Two labels a row:
0	7	-19	21	4	10	-31	10	-15	1	9	19	-23	-16	21	5	-18	11	2	-1	19	-22	-22	2	23	-3	-8	-13	5	-12	20	2	0	34	2	-22	-6	30	-5	-7	10	21	-20	15	-23	-3	6	30	-40	18 => F & B
2	9	-7	2	-7	-1	-15	14	-1	0	-3	22	-10	3	-19	-5	-7	-4	9	-7	1	0	-18	-2	8	-10	6	4	1	2	17	4	-5	41	-4	-15	0	-17	1	1	8	11	-28	9	4	8	2	10	-10	-3 => F & R
-5	-5	-12	3	0	10	-33	-1	-14	1	3	7	-9	-13	-14	-6	-16	1	12	-7	16	-13	-16	7	24	3	-2	-5	10	-8	26	21	-7	24	-4	-19	-8	32	0	-6	-2	-2	-18	8	-6	5	4	28	-24	8 => F & B
-20	-26	-14	22	2	-9	-25	1	-6	7	9	38	-41	-15	45	4	2	-1	12	16	25	-27	-18	1	33	-21	-12	-16	-11	-18	37	5	13	-36	5	-5	-3	35	-9	-14	-9	53	-22	22	-8	-8	4	53	-61	18 => E & N
-6	1	-7	11	15	11	-57	1	-14	2	15	10	-23	-15	-21	-3	-10	4	-25	-1	15	-10	-10	-1	22	-32	-5	-5	14	-15	8	2	2	38	4	-27	-3	20	1	3	12	7	-21	12	-9	3	7	35	-34	13 => F & V
15	21	-14	1	6	0	-4	-5	-12	-4	-7	-16	-7	-20	-22	-6	-11	11	-18	-7	0	-7	-4	0	10	-18	-11	-2	-1	-3	3	20	5	41	-1	2	16	7	-24	-6	5	2	-5	8	-15	-4	1	-5	0	-1 => F & B
-3	-20	-5	1	-2	-16	7	-8	-3	8	-3	7	-31	-10	47	11	-5	-1	-22	8	11	-2	0	-9	13	-6	-22	7	-5	-10	11	13	5	-4	3	13	13	9	-12	2	5	25	-20	14	-4	-16	3	21	-13	3 => E & D
4	2	-6	18	-3	-6	-14	-4	-12	0	1	20	-27	-9	0	-6	-9	13	-29	-5	10	-2	-12	-2	22	-17	-6	6	14	-7	20	7	-4	41	-3	-13	9	-8	-3	5	20	24	-26	12	-12	3	6	26	-21	6 => F & D
-14	7	-12	17	0	-7	-31	-5	-18	2	4	9	-33	-18	-10	1	-5	-1	2	9	21	1	-8	-1	36	-35	-6	10	2	-8	22	2	4	27	-1	-18	5	14	-6	-2	6	23	-14	17	-19	-4	12	46	-42	9 => F & D
-6	13	-2	5	-7	-6	-16	2	-9	-1	4	8	-31	-14	13	-7	-15	3	-18	-10	15	-5	-10	-3	22	-6	-5	6	9	-1	15	21	1	31	2	-7	8	0	-3	-1	17	7	-30	7	-7	0	8	37	-13	9 => F & D
-10	-24	-1	12	0	-15	-27	-3	-10	6	9	18	-42	-17	22	-1	1	-24	-20	12	19	-6	-14	-3	21	-37	-13	6	-1	-12	28	15	5	-8	6	-10	8	28	-5	-5	7	32	-33	18	-9	-4	8	58	-47	8 => E & V
15	18	9	-5	-2	-14	3	8	0	-20	-15	-16	-13	-5	5	0	-7	-15	-41	-8	-8	6	6	-1	1	-36	-3	13	5	9	-7	14	-4	38	-4	-17	12	1	-5	11	17	-14	-6	5	-3	-7	7	15	-8	-11 => F & R
-11	12	-14	12	3	3	-26	-10	-16	-5	8	8	-2	-15	-9	10	-15	-4	-25	4	17	-16	-12	5	26	7	-9	-2	10	16	13	4	5	33	-1	-12	0	19	-7	-13	9	-14	-17	6	-3	0	5	37	-28	16 => F & B
-17	-17	-18	19	6	5	-35	2	-23	4	14	17	-37	-33	74	8	-18	-22	2	11	29	-30	-17	2	34	-31	-27	-9	2	-19	42	15	3	2	7	-18	-5	82	-12	-13	-3	17	-37	28	-29	-15	6	67	-60	17 => E & B
4	31	-11	15	1	-2	2	5	-5	-1	3	-2	-20	-15	26	7	-3	-19	-10	7	-1	-15	-1	1	11	-45	-6	8	2	3	18	-4	4	53	-4	-19	12	16	-15	-6	14	14	-23	14	-25	-12	6	45	-27	11 => F & N
-12	-19	-10	10	-17	-20	-4	-13	-5	6	-1	7	-48	-18	40	4	-1	-10	-17	13	18	-11	-4	-2	23	-1	-21	1	-11	-9	21	19	1	-11	-1	1	16	11	-11	-6	-12	17	-18	24	-10	-16	6	50	-45	5 => E & D
